Below is a small trained network, with its code and all its weights. Each question gives an input and a target symbol and asks what happens when units are switched off, that is, made to give their printed mean instead of their output.

import numpy as np


def w(rows, s, z=0):
    codes = np.array(rows[::2]) - 128.0
    scale = np.full(codes.shape[1], s)
    scale[-1] = z or s
    return codes * scale


def f(y):
    return y / 2 * (1 + np.tanh(0.7978845608 * (y + 0.044715 * y**3)))


def softmax(a):
    e = np.exp(a - a.max(-1, keepdims=True))
    return e / e.sum(-1, keepdims=True)


def log_softmax(a):
    a = a - a.max(-1, keepdims=True)
    return a - np.log(np.exp(a).sum(-1, keepdims=True))


def net(x, mask):
    ids = ['ΞΨαβδλμ'.index(c) for c in x.split()]
    T = len(ids)
    res = E[ids] + P[:T]
    u = 0
    for l in range(2):
        q, k, v = (res @ M[l].T for M in (Q, K, V))
        z = softmax(np.where(np.tri(T) > 0, q @ k.T / 3**0.5, -1e9)) @ v
        res = res + np.where(mask[u], z, O[l][:, -1]) @ O[l][:, :-1]
        u += 1
        y = f(res @ A[l][:, :-1].T + A[l][:, -1])
        res = res + np.where(mask[u : u + 4], y, B[l][:, -1]) @ B[l][:, :-1]
        u += 4
    return log_softmax(res[-1] @ U[:, :-1].T + U[:, -1])


Q, K, V, O, A, B = {}, {}, {}, {}, {}, {}
E = w([
[150,133,159],'Ξ',
[156,102,158],'Ψ',
[67,144,228],'α',
[162,94,95],'β',
[193,27,69],'δ',
[132,74,216],'λ',
[144,2,96],'μ',
],0.0098)
P = w([
[40,149,114],'0',
[202,11,205],'1',
[109,124,86],'2',
[198,66,203],'3',
[117,138,89],'4',
[176,57,191],'5',
[119,146,89],'6',
[168,70,192],'7',
[123,154,89],'8',
[160,84,198],'9',
[125,157,92],'10',
],0.013)
Q[0] = w([
[107,215,64],'L0H1',
[209,2,192],'L0H1',
[157,68,203],'L0H1',
],0.0077)
K[0] = w([
[249,142,106],'L0H1',
[28,204,99],'L0H1',
[2,199,135],'L0H1',
],0.0069)
V[0] = w([
[200,84,8],'L0H1',
[97,76,254],'L0H1',
[107,31,187],'L0H1',
],0.0078)
O[0] = w([
[93,47,65,28],'L0H1',
[204,169,121,253],'L0H1',
[254,112,155,232],'L0H1',
],0.009,0.0049)
A[0] = w([
[185,28,159,254],'L0N1',
[70,132,69,200],'L0N2',
[254,84,112,80],'L0N3',
[208,1,181,117],'L0N4',
],0.0075,0.0033)
B[0] = w([
[236,187,187,255],'L0N1',
[68,90,38,120],'L0N2',
[100,159,199,237],'L0N3',
[148,162,254,253],'L0N4',
],0.0094,0.0093)
Q[1] = w([
[63,79,13],'L1H1',
[208,189,206],'L1H1',
[178,254,173],'L1H1',
],0.0084)
K[1] = w([
[220,152,106],'L1H1',
[2,136,95],'L1H1',
[73,167,128],'L1H1',
],0.0082)
V[1] = w([
[143,54,101],'L1H1',
[165,16,111],'L1H1',
[255,156,224],'L1H1',
],0.0096)
O[1] = w([
[189,254,71,36],'L1H1',
[163,208,52,2],'L1H1',
[218,46,34,187],'L1H1',
],0.0091,0.0067)
A[1] = w([
[111,155,166,2],'L1N1',
[129,2,104,97],'L1N2',
[176,162,168,176],'L1N3',
[215,162,134,202],'L1N4',
],0.0092,0.0052)
B[1] = w([
[186,21,133,160],'L1N1',
[255,254,144,196],'L1N2',
[68,83,97,252],'L1N3',
[17,82,36,238],'L1N4',
],0.0071,0.021)
U = w([
[51,55,199,70],'Ξ',
[82,82,188,184],'Ψ',
[176,185,225,122],'α',
[113,236,221,167],'β',
[114,253,93,213],'δ',
[194,153,94,4],'λ',
[111,101,57,116],'μ',
],0.0076,0.0033)

Each question gives the input, a string of symbols that net reads in full, and the target symbol t.
The units are the heads (3 rows each of Q, K, V and O) and the neurons (one row each of A and B). Each row of codes is followed by its name. A weight is (code - 128) times the scale printed after its matrix; where a second scale follows, it is the last column's (O, A, B and U).
mask holds one flag per unit, layer by layer, with each layer's heads first. A switched-off unit (its flag False) gives its mean, the last column of its rows in O or B, instead of its output. The means were averaged over made-up inputs and are rounded, as every weight is.
A unit's drop is (log p(t) with every unit on - log p(t) with that unit switched off) / (log p(t) with every unit on - log p(t) with every unit switched off).
The circuit of an input: a set's keep is (log p(t) with only the set's units on - log p(t) with every unit switched off) / (log p(t) with every unit on - log p(t) with every unit switched off). Starting from all 10 units, units are removed one at a time, each time the one whose removal leaves the highest keep (on an exact tie, the one counted first), for as long as the keep stays at least 0.8.
circuit, biggest first: the units of the circuit, biggest drop first
most important unit: the unit with the biggest drop
top k neurons: the k neurons with the biggest drops, biggest first
top k neurons in layer l: the k neurons of layer l with the biggest drops, biggest first
drop of u: that unit's drop, to one decimal
input λ μ δ α δ, target λ: circuit, biggest first : (L1H1 L1N2)
input α Ξ Ξ, target α: top 4 neurons : (L1N2 L0N1 L1N4 L1N3)
input δ Ξ α μ Ξ α λ, target δ: top 3 neurons in layer 0 : (L0N3 L0N4 L0N2)
input α α δ β, target Ξ: top 3 neurons : (L0N1 L0N4 L0N3)
input β λ α, target β: circuit, biggest first : (L1H1 L0H1 L0N1 L0N4)
input α μ μ μ Ψ, target α: circuit, biggest first : (L1H1 L1N2 L1N4 L0N1)
input μ Ψ α μ β β μ α δ, target μ: circuit, biggest first : (L1H1)
input Ξ Ξ Ξ β, target Ξ: top 4 neurons : (L1N2 L0N1 L0N4 L1N3)
input β Ξ α, target β: top 4 neurons : (L0N1 L0N4 L1N4 L0N2)
input α δ δ Ψ α λ δ Ξ λ, target α: top 3 neurons : (L1N2 L1N4 L0N1)
input μ δ Ξ μ δ α μ α λ, target μ: top 2 neurons : (L1N2 L1N4)
input δ β μ β δ Ξ Ξ α α, target δ: top 3 neurons in layer 0 : (L0N2 L0N3 L0N4)
input Ξ λ Ξ δ, target Ξ: top 2 neurons : (L0N1 L1N2)
input α β Ξ α δ β α β β β δ, target α: most important unit : L0H1
input α α α β β λ β, target α: top 3 neurons : (L1N2 L0N1 L1N4)
input β Ψ α Ψ δ, target β: top 4 neurons : (L0N1 L0N4 L0N2 L0N3)
input Ξ α β α Ψ δ Ψ β Ξ, target Ξ: top 3 neurons : (L1N2 L0N1 L0N4)
input Ξ β β Ξ Ξ δ Ξ, target Ξ: top 2 neurons : (L0N1 L1N2)
input Ξ β α δ, target Ξ: top 2 neurons : (L1N2 L0N1)
input α α α α μ α Ψ β δ, target α: circuit, biggest first : (L1H1 L1N2 L0N1 L1N4)
input μ Ψ α Ψ μ, target μ: top 3 neurons : (L1N2 L1N4 L0N3)
input δ α α Ξ Ξ, target δ: top 3 neurons : (L0N4 L0N3 L0N2)
input δ λ δ α β α β α Ψ, target δ: top 3 neurons in layer 0 : (L0N4 L0N3 L0N2)
input μ α α α α μ Ξ λ β, target μ: top 2 neurons : (L1N2 L1N4)
input λ α α λ Ψ α α β β, target λ: top 2 neurons in layer 1 : (L1N2 L1N3)
input α β α λ, target Ξ: top 3 neurons in layer 1 : (L1N3 L1N4 L1N2)
input δ δ β, target δ: drop of L1H1 : 1.0
input λ μ Ξ α μ, target λ: drop of L1N2 : 0.4
input δ λ Ξ δ α δ β α α α μ, target δ: drop of L0N3 : 0.2
input δ α δ δ μ β α α Ξ Ψ Ξ, target δ: drop of L1N4 : 0.0
